Below are the code and all the weights of a small trained network. Each question names an input and a target symbol and asks about switching units off, where a switched-off unit gives its printed mean instead of its output.

import numpy as np


def w(rows, s, z=0):
    codes = np.array(rows[::2]) - 128.0
    scale = np.full(codes.shape[1], s)
    scale[-1] = z or s
    return codes * scale


def norm(h):
    return h / np.sqrt((h * h).mean(-1, keepdims=True) + 1e-5)


def softmax(a):
    e = np.exp(a - a.max(-1, keepdims=True))
    return e / e.sum(-1, keepdims=True)


def log_softmax(a):
    a = a - a.max(-1, keepdims=True)
    return a - np.log(np.exp(a).sum(-1, keepdims=True))


def net(x, mask):
    ids = ['αγλξτψω'.index(c) for c in x.split()]
    T = len(ids)
    res = E[ids] + P[:T]
    u = 0
    for l in range(3):
        r = norm(res)
        for j in range(2):
            rows = slice(3 * j, 3 * j + 3)
            q, k, v = (r @ M[l][rows].T for M in (Q, K, V))
            z = softmax(np.where(np.tri(T) > 0, q @ k.T / 3**0.5, -1e9)) @ v
            o = O[l][rows]
            res = res + np.where(mask[u + j], z, o[:, -1]) @ o[:, :-1]
        u += 2
    return log_softmax(norm(res)[-1] @ U[:, :-1].T + U[:, -1])


Q, K, V, O = {}, {}, {}, {}
E = w([
[166,198,169],'α',
[220,196,32],'γ',
[66,142,142],'λ',
[120,231,16],'ξ',
[45,154,132],'τ',
[246,245,2],'ψ',
[55,168,128],'ω',
],0.003)
P = w([
[179,84,123],'0',
[148,169,145],'1',
[132,199,137],'2',
[122,212,131],'3',
[118,225,124],'4',
[104,229,117],'5',
[98,243,106],'6',
[91,253,107],'7',
],0.003)
Q[0] = w([
[3,134,159],'L0H0',
[101,216,72],'L0H0',
[60,98,202],'L0H0',
[27,145,140],'L0H1',
[148,52,161],'L0H1',
[226,135,102],'L0H1',
],0.012)
K[0] = w([
[100,29,104],'L0H0',
[105,131,7],'L0H0',
[116,21,171],'L0H0',
[168,89,139],'L0H1',
[85,117,168],'L0H1',
[103,195,83],'L0H1',
],0.016)
V[0] = w([
[199,175,93],'L0H0',
[8,148,69],'L0H0',
[125,79,183],'L0H0',
[144,191,109],'L0H1',
[3,139,102],'L0H1',
[142,83,125],'L0H1',
],0.0049)
O[0] = w([
[177,143,181,226],'L0H0',
[174,7,112,226],'L0H0',
[87,149,95,2],'L0H0',
[119,76,139,243],'L0H1',
[1,144,156,111],'L0H1',
[140,153,112,76],'L0H1',
],0.0063,0.003)
Q[1] = w([
[160,66,209],'L1H0',
[135,183,22],'L1H0',
[158,112,198],'L1H0',
[141,65,254],'L1H1',
[131,113,177],'L1H1',
[126,137,129],'L1H1',
],0.0054)
K[1] = w([
[65,151,156],'L1H0',
[180,115,94],'L1H0',
[95,138,154],'L1H0',
[113,124,255],'L1H1',
[120,122,194],'L1H1',
[132,129,120],'L1H1',
],0.0071)
V[1] = w([
[69,103,88],'L1H0',
[202,169,199],'L1H0',
[135,163,141],'L1H0',
[234,199,141],'L1H1',
[134,131,126],'L1H1',
[254,196,124],'L1H1',
],0.0017)
O[1] = w([
[196,141,88,66],'L1H0',
[35,109,191,208],'L1H0',
[114,126,153,138],'L1H0',
[4,83,109,233],'L1H1',
[119,126,128,134],'L1H1',
[15,92,98,250],'L1H1',
],0.0019,0.0013)
Q[2] = w([
[87,3,137],'L2H0',
[125,120,152],'L2H0',
[169,232,155],'L2H0',
[91,129,183],'L2H1',
[119,44,111],'L2H1',
[106,148,198],'L2H1',
],0.0059)
K[2] = w([
[27,67,253],'L2H0',
[100,118,115],'L2H0',
[173,145,12],'L2H0',
[51,91,122],'L2H1',
[138,52,12],'L2H1',
[48,119,170],'L2H1',
],0.0046)
V[2] = w([
[77,70,165],'L2H0',
[103,106,26],'L2H0',
[127,119,125],'L2H0',
[251,125,46],'L2H1',
[119,145,151],'L2H1',
[158,83,78],'L2H1',
],0.0026)
O[2] = w([
[196,171,79,69],'L2H0',
[190,114,196,100],'L2H0',
[135,134,127,127],'L2H0',
[4,244,91,251],'L2H1',
[138,111,119,121],'L2H1',
[102,173,149,154],'L2H1',
],0.0023,0.0016)
U = w([
[247,102,88,216],'α',
[144,214,111,75],'γ',
[31,197,59,106],'λ',
[94,85,227,110],'ξ',
[86,90,99,145],'τ',
[120,146,183,2],'ψ',
[115,33,88,239],'ω',
],0.012,0.0029)

Each question gives the input, a string of symbols that net reads in full, and the target symbol t.
The units are the heads (3 rows each of Q, K, V and O). Each row of codes is followed by its name. A weight is (code - 128) times the scale printed after its matrix; where a second scale follows, it is the last column's (O and U).
mask holds one flag per head, layer by layer. A switched-off head (its flag False) gives its mean, the last column of its rows in O, instead of its output. The means were averaged over made-up inputs and are rounded, as every weight is.
A unit's drop is (log p(t) with every unit on - log p(t) with that unit switched off) / (log p(t) with every unit on - log p(t) with every unit switched off).
The circuit of an input: a set's keep is (log p(t) with only the set's units on - log p(t) with every unit switched off) / (log p(t) with every unit on - log p(t) with every unit switched off). Starting from all 6 units, units are removed one at a time, each time the one whose removal leaves the highest keep (on an exact tie, the one counted first), for as long as the keep stays at least 0.8.
units of the circuit, in order: the units of the circuit, biggest drop first
unit that matters most: the unit with the biggest drop
heads that matter: for each layer, one digit per head in row order, 1 if its drop is at least 0.15 and else 0, layers parted by /
drop of u: that unit's drop, to one decimal
input ξ ξ λ ξ λ ξ λ ω, target ξ: unit that matters most	L2H1
input ω ξ λ λ ω, target ω: heads that matter	10 / 00 / 00
input γ ξ γ ξ τ, target γ: units of the circuit, in order	[L0H1 L0H0]
input γ ω α ω τ ψ ω, target γ: heads that matter	01 / 00 / 00
input ψ γ γ, target γ: heads that matter	10 / 00 / 01
input ξ ξ ξ ω ξ ξ ξ α, target ξ: units of the circuit, in order	[L0H1 L0H0]
input ξ ξ ξ, target λ: units of the circuit, in order	[L1H1 L0H1]
input γ λ ξ τ, target γ: heads that matter	11 / 00 / 00
input λ γ ψ ω τ ξ, target α: heads that matter	11 / 00 / 00
input λ ξ τ ξ ω, target λ: heads that matter	10 / 00 / 00
input α τ ξ ω ω τ, target α: drop of L0H1	0.4
input α λ ω, target α: drop of L1H1	0.0
input λ α λ λ λ, target λ: drop of L0H0	0.8
input τ τ ω, target λ: unit that matters most	L0H1
